Here is a tiny trained network, its code and every weight. The questions are about switching its units off for an input and a class, where a switched-off unit gives its printed mean instead of its output.

import numpy as np


def w(rows, s, z=0):
    codes = np.array(rows[::2]) - 128.0
    scale = np.full(codes.shape[1], s)
    scale[-1] = z or s
    return codes * scale


def norm(h):
    return h / np.sqrt((h * h).mean(-1, keepdims=True) + 1e-5)


def f(y):
    return y / 2 * (1 + np.tanh(0.7978845608 * (y + 0.044715 * y**3)))


def log_softmax(a):
    a = a - a.max(-1, keepdims=True)
    return a - np.log(np.exp(a).sum(-1, keepdims=True))


def net(x, mask):
    res = np.array(x, float).reshape(1, 7) / 4 @ E
    u = 0
    for l in range(3):
        y = f(norm(res) @ A[l][:, :-1].T + A[l][:, -1])
        res = res + np.where(mask[u : u + 10], y, B[l][:, -1]) @ B[l][:, :-1]
        u += 10
    return log_softmax(norm(res)[-1] @ U[:, :-1].T + U[:, -1])


A, B = {}, {}
E = w([
[92,167,164,68],'x0',
[125,129,128,130],'x1',
[161,201,106,150],'x2',
[123,98,254,151],'x3',
[130,127,128,126],'x4',
[129,129,129,128],'x5',
[128,128,128,128],'x6',
],0.0076)
A[0] = w([
[57,154,89,187,129],'L0N1',
[136,102,117,155,79],'L0N2',
[157,158,103,51,15],'L0N3',
[110,134,152,164,96],'L0N4',
[150,129,100,225,201],'L0N5',
[189,167,82,192,62],'L0N6',
[161,126,89,46,2],'L0N7',
[2,198,67,58,41],'L0N8',
[139,51,134,133,96],'L0N9',
[159,152,205,195,211],'L0N10',
],0.0095,0.00091)
B[0] = w([
[131,140,65,76,146],'L0N1',
[182,75,56,60,130],'L0N2',
[163,201,157,115,171],'L0N3',
[128,133,148,239,129],'L0N4',
[185,155,143,147,174],'L0N5',
[164,103,191,150,191],'L0N6',
[109,55,85,125,168],'L0N7',
[220,43,183,113,253],'L0N8',
[86,149,107,233,151],'L0N9',
[131,116,254,160,181],'L0N10',
],0.006,0.0058)
A[1] = w([
[112,70,175,102,236],'L1N1',
[124,83,86,94,73],'L1N2',
[173,206,114,217,121],'L1N3',
[88,117,183,137,199],'L1N4',
[234,154,202,108,200],'L1N5',
[211,145,57,158,147],'L1N6',
[137,134,43,49,43],'L1N7',
[87,183,143,138,135],'L1N8',
[140,87,134,141,2],'L1N9',
[2,197,201,99,133],'L1N10',
],0.0095,0.0018)
B[1] = w([
[153,139,85,90,191],'L1N1',
[86,100,70,147,150],'L1N2',
[153,82,114,101,172],'L1N3',
[209,69,88,149,170],'L1N4',
[105,181,62,166,254],'L1N5',
[84,166,82,140,216],'L1N6',
[151,140,224,177,184],'L1N7',
[159,89,86,82,123],'L1N8',
[141,170,133,108,128],'L1N9',
[254,118,152,69,174],'L1N10',
],0.008,0.0067)
A[2] = w([
[75,109,96,13,54],'L2N1',
[127,168,125,174,147],'L2N2',
[157,71,158,193,68],'L2N3',
[10,106,43,146,124],'L2N4',
[147,61,215,163,253],'L2N5',
[131,142,218,105,113],'L2N6',
[207,58,130,62,186],'L2N7',
[81,70,143,176,80],'L2N8',
[108,139,169,136,140],'L2N9',
[116,199,78,175,154],'L2N10',
],0.012,0.003)
B[2] = w([
[77,163,15,172,150],'L2N1',
[186,72,165,74,168],'L2N2',
[66,139,171,154,170],'L2N3',
[224,66,159,180,180],'L2N4',
[92,195,100,90,221],'L2N5',
[167,65,22,118,154],'L2N6',
[64,94,142,136,254],'L2N7',
[97,139,165,95,137],'L2N8',
[184,119,2,114,119],'L2N9',
[59,132,124,110,232],'L2N10',
],0.009,0.007)
U = w([
[178,27,111,204,173],'0',
[185,165,12,181,80],'1',
[37,78,52,129,179],'2',
[117,209,95,58,251],'3',
[5,126,229,175,2],'4',
[176,199,212,214,92],'5',
[115,40,159,11,138],'6',
[246,141,178,65,71],'7',
],0.021,0.0025)

Each question gives the input, the list of numbers given to net, and the class t.
The units are the neurons (one row each of A and B). Each row of codes is followed by its name. A weight is (code - 128) times the scale printed after its matrix; where a second scale follows, it is the last column's (A, B and U).
mask holds one flag per neuron, layer by layer. A switched-off neuron (its flag False) gives its mean, the last column of its row in B, instead of its output. The means were averaged over made-up inputs and are rounded, as every weight is.
A unit's drop is (log p(t) with every unit on - log p(t) with that unit switched off) / (log p(t) with every unit on - log p(t) with every unit switched off).
The circuit of an input: a set's keep is (log p(t) with only the set's units on - log p(t) with every unit switched off) / (log p(t) with every unit on - log p(t) with every unit switched off). Starting from the 12 units with the biggest drops (on a tie, the unit counted first), units are removed one at a time, each time the one whose removal leaves the highest keep (on an exact tie, the one counted first), for as long as the keep stays at least 0.8.
circuit, biggest first: the units of the circuit, biggest drop first
unit that matters most: the unit with the biggest drop
k most important neurons: the k neurons with the biggest drops, biggest first
k most important neurons of layer l: the k neurons of layer l with the biggest drops, biggest first
input [5,4,2,7,-8,6,-5], class 7: circuit, biggest first	(L1N10, L2N10)
input [2,-7,0,2,5,8,7], class 6: circuit, biggest first	(L1N10, L2N7, L0N8)
input [4,7,0,6,-8,-8,1], class 6: circuit, biggest first	(L2N6)
input [-3,0,-5,-7,-2,3,8], class 0: 2 most important neurons	(L2N4, L1N7)
input [1,3,-2,8,0,-1,-4], class 6: 2 most important neurons of layer 2	(L2N6, L2N5)
input [-7,1,6,2,-3,-4,3], class 5: 2 most important neurons	(L0N10, L0N6)
input [-1,3,-8,1,-3,-3,-7], class 4: 2 most important neurons of layer 1	(L1N5, L1N6)
input [-5,-1,-1,6,7,-1,0], class 4: 2 most important neurons of layer 2	(L2N3, L2N5)
input [-8,-4,7,1,-2,-7,8], class 5: 4 most important neurons	(L0N6, L0N10, L2N6, L1N1)
input [1,7,1,-1,6,-1,5], class 3: 3 most important neurons	(L1N5, L0N3, L0N8)
input [3,4,3,7,-2,-8,-3], class 7: 2 most important neurons	(L1N10, L2N6)
input [0,6,-8,-3,5,-4,5], class 0: 3 most important neurons	(L2N4, L0N9, L1N10)
input [1,8,-4,7,0,7,6], class 6: 3 most important neurons	(L2N6, L1N10, L0N8)
input [4,8,-1,-1,7,3,7], class 2: unit that matters most	L1N7
input [3,-5,0,7,-1,-2,-8], class 6: 2 most important neurons of layer 0	(L0N3, L0N5)
input [-8,-1,3,5,3,-8,-2], class 5: 2 most important neurons of layer 2	(L2N7, L2N10)
input [1,4,-2,6,-5,0,0], class 6: 4 most important neurons	(L1N10, L2N6, L0N8, L2N5)
input [1,5,-2,4,6,0,-5], class 6: 2 most important neurons	(L1N10, L0N8)
input [2,1,7,-7,2,-2,6], class 3: 2 most important neurons of layer 1	(L1N7, L1N4)
input [-2,0,-1,3,3,-6,-8], class 4: circuit, biggest first	(L2N3)
